Below is a small trained network, with its code and all its weights. Each question gives an input and a target symbol and asks what happens when units are switched off, that is, made to give their printed mean instead of their output.

import numpy as np


def w(rows, s, z=0):
    codes = np.array(rows[::2]) - 128.0
    scale = np.full(codes.shape[1], s)
    scale[-1] = z or s
    return codes * scale


def f(y):
    return y / 2 * (1 + np.tanh(0.7978845608 * (y + 0.044715 * y**3)))


def softmax(a):
    e = np.exp(a - a.max(-1, keepdims=True))
    return e / e.sum(-1, keepdims=True)


def log_softmax(a):
    a = a - a.max(-1, keepdims=True)
    return a - np.log(np.exp(a).sum(-1, keepdims=True))


def net(x, mask):
    ids = ['ΓΘΛΠΨΩαβδζημξστφ'.index(c) for c in x.split()]
    T = len(ids)
    res = E[ids] + P[:T]
    u = 0
    for l in range(2):
        q, k, v = (res @ M[l].T for M in (Q, K, V))
        z = softmax(np.where(np.tri(T) > 0, q @ k.T / 2**0.5, -1e9)) @ v
        res = res + np.where(mask[u], z, O[l][:, -1]) @ O[l][:, :-1]
        u += 1
        y = f(res @ A[l][:, :-1].T + A[l][:, -1])
        res = res + np.where(mask[u : u + 8], y, B[l][:, -1]) @ B[l][:, :-1]
        u += 8
    return log_softmax(res[-1] @ U[:, :-1].T + U[:, -1])


Q, K, V, O, A, B = {}, {}, {}, {}, {}, {}
E = w([
[81,161,139,239,183,35],'Γ',
[90,229,95,72,163,88],'Θ',
[48,177,211,209,50,79],'Λ',
[21,89,115,164,166,138],'Π',
[188,85,51,62,117,129],'Ψ',
[38,92,109,173,235,52],'Ω',
[119,20,145,58,66,61],'α',
[88,159,131,162,10,151],'β',
[136,156,96,10,110,137],'δ',
[160,129,26,154,157,145],'ζ',
[215,115,69,86,201,66],'η',
[212,92,101,102,79,63],'μ',
[110,192,214,137,196,197],'ξ',
[119,100,210,98,138,39],'σ',
[135,202,61,192,62,145],'τ',
[240,106,168,168,143,202],'φ',
],0.014)
P = w([
[230,183,144,71,115,248],'0',
[139,130,126,90,60,115],'1',
[121,140,126,128,82,129],'2',
[145,181,146,140,141,253],'3',
[124,178,150,131,136,206],'4',
[77,146,143,107,90,106],'5',
[71,138,142,149,89,130],'6',
],0.0052)
Q[0] = w([
[90,101,151,114,136,254],'0.h0',
[144,148,130,150,199,166],'0.h0',
],0.0081)
K[0] = w([
[158,158,92,137,116,3],'0.h0',
[79,91,95,117,64,99],'0.h0',
],0.0066)
V[0] = w([
[82,147,148,19,74,145],'0.h0',
[180,149,215,100,99,6],'0.h0',
],0.012)
O[0] = w([
[18,107,165,46,165,230,250],'0.h0',
[163,94,228,34,131,2,239],'0.h0',
],0.0057,0.0016)
A[0] = w([
[130,200,230,154,89,199,60],'0.n0',
[169,44,141,105,186,177,4],'0.n1',
[47,162,13,100,77,85,147],'0.n2',
[82,152,152,178,112,91,202],'0.n3',
[157,133,90,78,1,193,118],'0.n4',
[186,94,78,79,210,97,41],'0.n5',
[195,124,162,114,31,148,131],'0.n6',
[190,156,164,95,159,111,142],'0.n7',
],0.0079,0.0021)
B[0] = w([
[128,91,214,153,137,85,232],'0.n0',
[146,89,94,142,80,156,157],'0.n1',
[185,122,186,154,206,172,236],'0.n2',
[182,123,97,68,144,110,199],'0.n3',
[7,126,93,218,94,81,253],'0.n4',
[140,102,68,110,161,129,195],'0.n5',
[133,123,54,167,137,92,229],'0.n6',
[135,152,93,67,89,130,208],'0.n7',
],0.012,0.0032)
Q[1] = w([
[178,68,185,193,79,124],'1.h0',
[184,198,162,129,62,252],'1.h0',
],0.0038)
K[1] = w([
[78,154,103,97,179,136],'1.h0',
[101,74,122,139,208,1],'1.h0',
],0.0052)
V[1] = w([
[95,241,125,111,244,85],'1.h0',
[149,116,218,179,123,88],'1.h0',
],0.011)
O[1] = w([
[67,191,76,98,117,145,201],'1.h0',
[138,87,114,150,2,181,255],'1.h0',
],0.0089,0.00051)
A[1] = w([
[109,6,41,92,179,141,56],'1.n0',
[133,42,102,29,184,224,185],'1.n1',
[158,172,95,93,43,186,97],'1.n2',
[202,225,201,81,130,222,79],'1.n3',
[109,155,148,187,167,180,116],'1.n4',
[144,62,2,135,166,163,7],'1.n5',
[156,85,96,50,113,96,117],'1.n6',
[103,159,52,138,120,95,132],'1.n7',
],0.009,0.002)
B[1] = w([
[154,8,188,99,175,119,254],'1.n0',
[117,205,209,119,105,80,248],'1.n1',
[103,2,123,97,233,68,154],'1.n2',
[140,92,26,175,38,177,185],'1.n3',
[151,116,224,166,196,137,187],'1.n4',
[158,109,136,120,130,223,241],'1.n5',
[102,189,46,142,49,155,230],'1.n6',
[49,102,72,160,171,82,217],'1.n7',
],0.0095,0.005)
U = w([
[126,102,2,152,115,62,66],'Γ',
[1,137,116,78,133,140,184],'Θ',
[80,28,119,94,74,53,49],'Λ',
[130,124,119,156,180,180,100],'Π',
[125,82,147,137,198,62,27],'Ψ',
[94,183,37,128,114,182,237],'Ω',
[155,111,222,114,84,21,77],'α',
[84,103,162,130,58,194,145],'β',
[74,134,217,101,153,140,116],'δ',
[129,150,99,208,169,101,82],'ζ',
[172,172,83,137,183,13,215],'η',
[185,117,96,60,150,90,182],'μ',
[67,26,102,116,132,179,28],'ξ',
[117,159,111,72,51,55,172],'σ',
[66,101,130,195,99,85,55],'τ',
[228,107,117,189,104,91,254],'φ',
],0.006,0.0035)

Each question gives the input, a string of symbols that net reads in full, and the target symbol t.
The units are the heads (2 rows each of Q, K, V and O) and the neurons (one row each of A and B). Each row of codes is followed by its name. A weight is (code - 128) times the scale printed after its matrix; where a second scale follows, it is the last column's (O, A, B and U).
mask holds one flag per unit, layer by layer, with each layer's heads first. A switched-off unit (its flag False) gives its mean, the last column of its rows in O or B, instead of its output. The means were averaged over made-up inputs and are rounded, as every weight is.
A unit's drop is (log p(t) with every unit on - log p(t) with that unit switched off) / (log p(t) with every unit on - log p(t) with every unit switched off).
The circuit of an input: a set's keep is (log p(t) with only the set's units on - log p(t) with every unit switched off) / (log p(t) with every unit on - log p(t) with every unit switched off). Starting from the 12 units with the biggest drops (on a tie, the unit counted first), units are removed one at a time, each time the one whose removal leaves the highest keep (on an exact tie, the one counted first), for as long as the keep stays at least 0.8.
units of the circuit, in order: the units of the circuit, biggest drop first
unit that matters most: the unit with the biggest drop
top k neurons: the k neurons with the biggest drops, biggest first
k most important neurons of layer l: the k neurons of layer l with the biggest drops, biggest first
drop when u is switched off: that unit's drop, to one decimal
input Ψ μ Ω, target Ψ: 2 most important neurons of layer 1 -> [1.n0; 1.n6]
input δ Λ δ δ φ Π, target δ: top neuron -> [1.n1]
input Γ Θ φ μ, target Γ: top 2 neurons -> [1.n7; 0.n6]
input φ β φ φ Λ, target φ: units of the circuit, in order -> [1.h0; 0.h0; 0.n3]
input ξ β Θ τ δ, target Θ: units of the circuit, in order -> [0.n4; 1.h0; 0.h0]
input Π η ζ, target Π: top 3 neurons -> [1.n5; 0.n2; 1.n4]
input Λ δ Θ Λ δ, target Θ: units of the circuit, in order -> [0.n4; 0.h0; 1.h0]
input φ φ ζ Ω Γ Θ, target Ω: units of the circuit, in order -> [1.n3; 0.n2; 1.n0; 0.n4]
input ζ μ η σ η Θ Γ, target η: top 2 neurons -> [0.n3; 0.n0]
input Ω φ φ Γ Ψ, target ξ: top 3 neurons -> [1.n5; 1.n0; 0.n5]
input φ φ ζ, target φ: units of the circuit, in order -> [1.h0; 0.h0]
input σ Λ η μ Θ, target Ω: 3 most important neurons of layer 1 -> [1.n3; 1.n0; 1.n6]
input μ Ψ η, target μ: top 2 neurons -> [0.n5; 1.n0]
input α φ φ ξ Ψ, target ξ: 3 most important neurons of layer 0 -> [0.n4; 0.n0; 0.n5]
input μ η φ δ φ Γ, target η: 2 most important neurons of layer 0 -> [0.n3; 0.n7]
input η ζ α φ φ η, target φ: top neuron -> [0.n1]
input α Ψ φ η Ψ η Λ, target α: 2 most important neurons of layer 0 -> [0.n0; 0.n1]
input α α Π, target α: top 2 neurons -> [1.n1; 0.n4]
input δ Θ φ Λ σ ζ ξ, target β: top 3 neurons -> [1.n3; 0.n4; 0.n6]
input α Λ φ φ φ α, target φ: unit that matters most -> 1.h0
input β τ Θ β, target τ: 2 most important neurons of layer 0 -> [0.n4; 0.n0]
input σ α η, target μ: drop when 1.n4 is switched off -> 0.0
input φ φ ξ η Π τ β, target τ: drop when 0.n4 is switched off -> 1.0
input ζ Λ Λ β φ ξ, target β: drop when 1.h0 is switched off -> 0.4
input τ δ φ σ ξ α Π, target δ: drop when 0.n4 is switched off -> 0.2
